Here is a tiny trained network, its code and every weight. The questions are about switching its units off for an input and a class, where a switched-off unit gives its printed mean instead of its output.

import numpy as np


def w(rows, s, z=0):
    codes = np.array(rows[::2]) - 128.0
    scale = np.full(codes.shape[1], s)
    scale[-1] = z or s
    return codes * scale


def f(y):
    return np.maximum(y, 0)


def log_softmax(a):
    a = a - a.max(-1, keepdims=True)
    return a - np.log(np.exp(a).sum(-1, keepdims=True))


def net(x, mask):
    res = np.array(x, float).reshape(1, 6) / 4 @ E
    y = f(res @ A[0][:, :-1].T + A[0][:, -1])
    res = res + np.where(mask, y, B[0][:, -1]) @ B[0][:, :-1]
    return log_softmax(res[-1] @ U[:, :-1].T + U[:, -1])


A, B = {}, {}
E = w([
[91,69,85,120,168,9,158],'x0',
[98,137,118,115,183,163,108],'x1',
[150,210,138,147,186,51,217],'x2',
[176,68,189,9,111,138,156],'x3',
[126,91,170,176,95,121,142],'x4',
[113,146,144,125,144,121,101],'x5',
],0.012)
A[0] = w([
[130,144,121,186,192,97,172,78],'N0',
[146,102,160,64,136,120,198,232],'N1',
[49,145,72,163,152,52,179,23],'N2',
[159,203,89,198,92,180,122,254],'N3',
[178,134,193,60,158,94,162,102],'N4',
[153,55,162,6,44,230,86,70],'N5',
[47,12,2,110,51,99,27,70],'N6',
],0.0081,0.003)
B[0] = w([
[103,71,57,150,92,78,147,174],'N0',
[166,130,114,78,149,166,41,193],'N1',
[112,225,103,136,106,87,160,188],'N2',
[203,2,155,89,229,209,149,207],'N3',
[167,93,205,126,168,150,92,184],'N4',
[81,179,42,184,37,175,210,254],'N5',
[202,49,147,141,210,182,137,223],'N6',
],0.0096,0.014)
U = w([
[160,59,168,69,131,220,38,198],'0',
[171,72,150,124,253,115,126,200],'1',
[32,210,50,134,32,119,161,2],'2',
],0.0066,0.0027)

Each question gives the input, the list of numbers given to net, and the class t.
The units are the neurons (one row each of A and B). Each row of codes is followed by its name. A weight is (code - 128) times the scale printed after its matrix; where a second scale follows, it is the last column's (A, B and U).
mask holds one flag per neuron, in row order. A switched-off neuron (its flag False) gives its mean, the last column of its row in B, instead of its output. The means were averaged over made-up inputs and are rounded, as every weight is.
A unit's drop is (log p(t) with every unit on - log p(t) with that unit switched off) / (log p(t) with every unit on - log p(t) with every unit switched off).
The circuit of an input: a set's keep is (log p(t) with only the set's units on - log p(t) with every unit switched off) / (log p(t) with every unit on - log p(t) with every unit switched off). Starting from all 7 units, units are removed one at a time, each time the one whose removal leaves the highest keep (on an exact tie, the one counted first), for as long as the keep stays at least 0.8.
units of the circuit, in order: the units of the circuit, biggest drop first
top k neurons: the k neurons with the biggest drops, biggest first
drop of u: that unit's drop, to one decimal
input [8,2,1,-4,-2,6], class 2: units of the circuit, in order	N2
input [5,-5,-7,-3,-2,5], class 1: top 2 neurons	N6, N1
input [2,-3,-6,-4,-6,4], class 1: units of the circuit, in order	N6, N1
input [4,6,-8,-1,7,6], class 1: top 3 neurons	N6, N1, N4
input [2,3,7,-3,-6,4], class 2: top 2 neurons	N2, N6
input [8,-8,-8,0,1,2], class 1: top 2 neurons	N6, N1
input [-3,-8,1,-8,-6,-3], class 1: top 2 neurons	N3, N5
input [-2,-8,-3,2,-6,3], class 2: top 2 neurons	N5, N3
input [-5,-1,-6,2,5,3], class 2: drop of N5	0.9
input [-6,-3,-4,5,7,-2], class 2: drop of N5	0.7
input [1,-6,-7,-4,-3,0], class 1: drop of N6	0.7
input [6,-6,7,-1,2,5], class 2: drop of N0	0.0
